[ -2  -2  -5   0  10  -1   5  -2  -7   2  14  -2  -4 -11  -1  38  -1   6
  -9   5  13   0  -3  -5  -3] : 1
[  0  -8   5  -3  -2  -1  21 -24  -3  -2  11 -11  -6  -8   4  -1   2  -1
  -4   1  17  -1   3   2  -6] : 12
[ -2  -5  -5  -4  12   0   3 -18 -15 -10  19   1  -4  -6   2  58   0   5
 -10   2  15  -6  -4  -1  -7] : 5
[ -1  -9   2  -7   3   2  25  -6  -8 -12  20  12  -1 -16   3  37   5   3
  -1  -6  26  -9  -3  12  -5] : 0
[  1  -4   7   3  -7  -2  14  -2   2   7  10 -12  -6 -11   2 -19   2   0
   0  -3   7   1   2  -5   0] : 11
[ -4  -1  -9  -3  12   4 -29 -13  -5   3   2   9   7   4  -6  26   4   8
  -2  11 -10 -12  -6  -1   0] : 20
[ -1  -1   2   2  -3  -1  -7 -15   4  10   4 -11   2  -3   0  -7   2   2
  -2   8   1  -1   1  -5  -2] : 18
[ -1  -6  -1  -1   6  -1  16 -11  -1   9  20  -3 -10 -16  -1  30  -2   4
  -8   7  26   0  -1 -12  -6] : 4
